Below is a small trained network, with its code and all its weights. Each question gives an input and a class and asks what happens when units are switched off, that is, made to give their printed mean instead of their output.

import numpy as np


def w(rows, s, z=0):
    codes = np.array(rows[::2]) - 128.0
    scale = np.full(codes.shape[1], s)
    scale[-1] = z or s
    return codes * scale


def norm(h):
    return h / np.sqrt((h * h).mean(-1, keepdims=True) + 1e-5)


def f(y):
    return np.maximum(y, 0)


def log_softmax(a):
    a = a - a.max(-1, keepdims=True)
    return a - np.log(np.exp(a).sum(-1, keepdims=True))


def net(x, mask):
    res = np.array(x, float).reshape(1, 2) / 4 @ E
    u = 0
    for l in range(3):
        y = f(norm(res) @ A[l][:, :-1].T + A[l][:, -1])
        res = res + np.where(mask[u : u + 12], y, B[l][:, -1]) @ B[l][:, :-1]
        u += 12
    return log_softmax(norm(res)[-1] @ U[:, :-1].T + U[:, -1])


A, B = {}, {}
E = w([
[29,170,110,152,89],'x0',
[187,146,96,81,4],'x1',
],0.0047)
A[0] = w([
[97,124,124,164,147,29],'L0N0',
[159,170,118,2,163,124],'L0N1',
[183,154,145,105,22,2],'L0N2',
[130,141,136,152,104,40],'L0N3',
[146,94,114,96,150,36],'L0N4',
[163,113,217,91,156,42],'L0N5',
[189,71,93,126,78,23],'L0N6',
[52,131,105,169,149,171],'L0N7',
[98,59,73,142,205,179],'L0N8',
[227,56,53,127,140,127],'L0N9',
[226,110,193,171,178,7],'L0N10',
[82,119,107,186,159,58],'L0N11',
],0.0061,0.00095)
B[0] = w([
[66,173,109,142,171,157],'L0N0',
[122,213,101,63,188,182],'L0N1',
[101,92,117,54,139,254],'L0N2',
[131,130,180,148,149,139],'L0N3',
[57,140,180,209,46,153],'L0N4',
[140,128,168,188,38,178],'L0N5',
[189,150,178,210,138,207],'L0N6',
[183,87,140,74,163,198],'L0N7',
[87,67,3,89,23,207],'L0N8',
[41,184,173,106,116,229],'L0N9',
[91,99,137,247,118,213],'L0N10',
[117,192,148,92,159,179],'L0N11',
],0.0041,0.0046)
A[1] = w([
[121,211,80,121,232,27],'L1N0',
[130,130,165,164,63,219],'L1N1',
[167,154,199,134,253,25],'L1N2',
[151,198,183,107,62,157],'L1N3',
[182,138,153,13,149,37],'L1N4',
[66,83,122,57,151,178],'L1N5',
[21,151,116,171,72,58],'L1N6',
[132,163,56,119,189,94],'L1N7',
[54,191,209,209,111,254],'L1N8',
[172,83,187,120,116,170],'L1N9',
[124,197,130,47,111,241],'L1N10',
[130,57,155,215,184,173],'L1N11',
],0.0056,0.0008)
B[1] = w([
[79,189,237,155,107,172],'L1N0',
[116,130,167,81,200,206],'L1N1',
[158,80,114,121,112,158],'L1N2',
[192,103,139,200,197,253],'L1N3',
[155,147,7,91,151,200],'L1N4',
[107,154,253,167,87,205],'L1N5',
[128,46,185,84,184,232],'L1N6',
[77,168,171,111,74,159],'L1N7',
[210,126,58,107,102,231],'L1N8',
[22,62,191,148,144,168],'L1N9',
[88,90,61,69,215,251],'L1N10',
[155,127,69,61,49,212],'L1N11',
],0.0043,0.0041)
A[2] = w([
[68,115,217,120,152,104],'L2N0',
[99,155,52,112,200,151],'L2N1',
[199,86,140,242,140,133],'L2N2',
[210,137,127,133,77,179],'L2N3',
[133,126,224,66,195,155],'L2N4',
[68,120,12,88,104,252],'L2N5',
[67,108,192,154,70,47],'L2N6',
[67,115,253,145,164,184],'L2N7',
[131,39,67,129,194,118],'L2N8',
[88,224,155,101,158,120],'L2N9',
[196,57,13,148,133,250],'L2N10',
[54,171,150,163,100,91],'L2N11',
],0.0059,0.0017)
B[2] = w([
[132,135,72,74,197,198],'L2N0',
[176,189,140,70,147,184],'L2N1',
[137,54,161,85,106,175],'L2N2',
[80,205,170,117,228,171],'L2N3',
[65,95,144,170,93,221],'L2N4',
[150,105,185,178,178,236],'L2N5',
[139,157,82,172,129,166],'L2N6',
[192,167,147,153,92,221],'L2N7',
[129,132,90,92,1,216],'L2N8',
[128,100,97,238,62,165],'L2N9',
[115,199,65,194,157,253],'L2N10',
[139,196,166,88,130,161],'L2N11',
],0.0048,0.0052)
U = w([
[145,175,110,161,92,46],'0',
[4,231,213,182,131,203],'1',
[210,78,243,179,179,161],'2',
[205,212,20,59,190,195],'3',
[116,125,119,137,141,2],'4',
[119,128,122,135,134,1],'5',
[130,51,25,188,33,204],'6',
[30,51,157,14,104,177],'7',
],0.012,0.0075)

Each question gives the input, the list of numbers given to net, and the class t.
The units are the neurons (one row each of A and B). Each row of codes is followed by its name. A weight is (code - 128) times the scale printed after its matrix; where a second scale follows, it is the last column's (A, B and U).
mask holds one flag per neuron, layer by layer. A switched-off neuron (its flag False) gives its mean, the last column of its row in B, instead of its output. The means were averaged over made-up inputs and are rounded, as every weight is.
A unit's drop is (log p(t) with every unit on - log p(t) with that unit switched off) / (log p(t) with every unit on - log p(t) with every unit switched off).
most important unit: the unit with the biggest drop
k most important neurons: the k neurons with the biggest drops, biggest first
k most important neurons of layer l: the k neurons of layer l with the biggest drops, biggest first
drop of u: that unit's drop, to one decimal
input [2,3], class 3: most important unit -> L0N10
input [3,4], class 7: 3 most important neurons -> [L1N8, L0N7, L0N1]
input [0,0], class 0: 3 most important neurons of layer 1 -> [L1N3, L1N8, L1N5]
input [7,1], class 7: 2 most important neurons -> [L1N6, L0N1]
input [-7,4], class 2: 3 most important neurons of layer 0 -> [L0N6, L0N10, L0N8]
input [-8,5], class 2: 4 most important neurons -> [L0N6, L0N10, L0N8, L1N9]
input [8,3], class 7: 2 most important neurons -> [L1N6, L2N10]
input [4,7], class 3: 2 most important neurons -> [L0N9, L0N2]
input [5,1], class 7: 2 most important neurons -> [L0N6, L0N1]
input [8,8], class 7: 3 most important neurons of layer 0 -> [L0N2, L0N10, L0N8]
input [7,8], class 7: 2 most important neurons -> [L0N2, L1N4]
input [8,5], class 7: 2 most important neurons -> [L1N6, L2N10]
input [8,2], class 7: 2 most important neurons -> [L1N6, L2N10]
input [-5,1], class 2: most important unit -> L2N2
input [-2,-3], class 6: drop of L0N8 -> 0.1
input [-3,0], class 2: drop of L2N2 -> 0.4
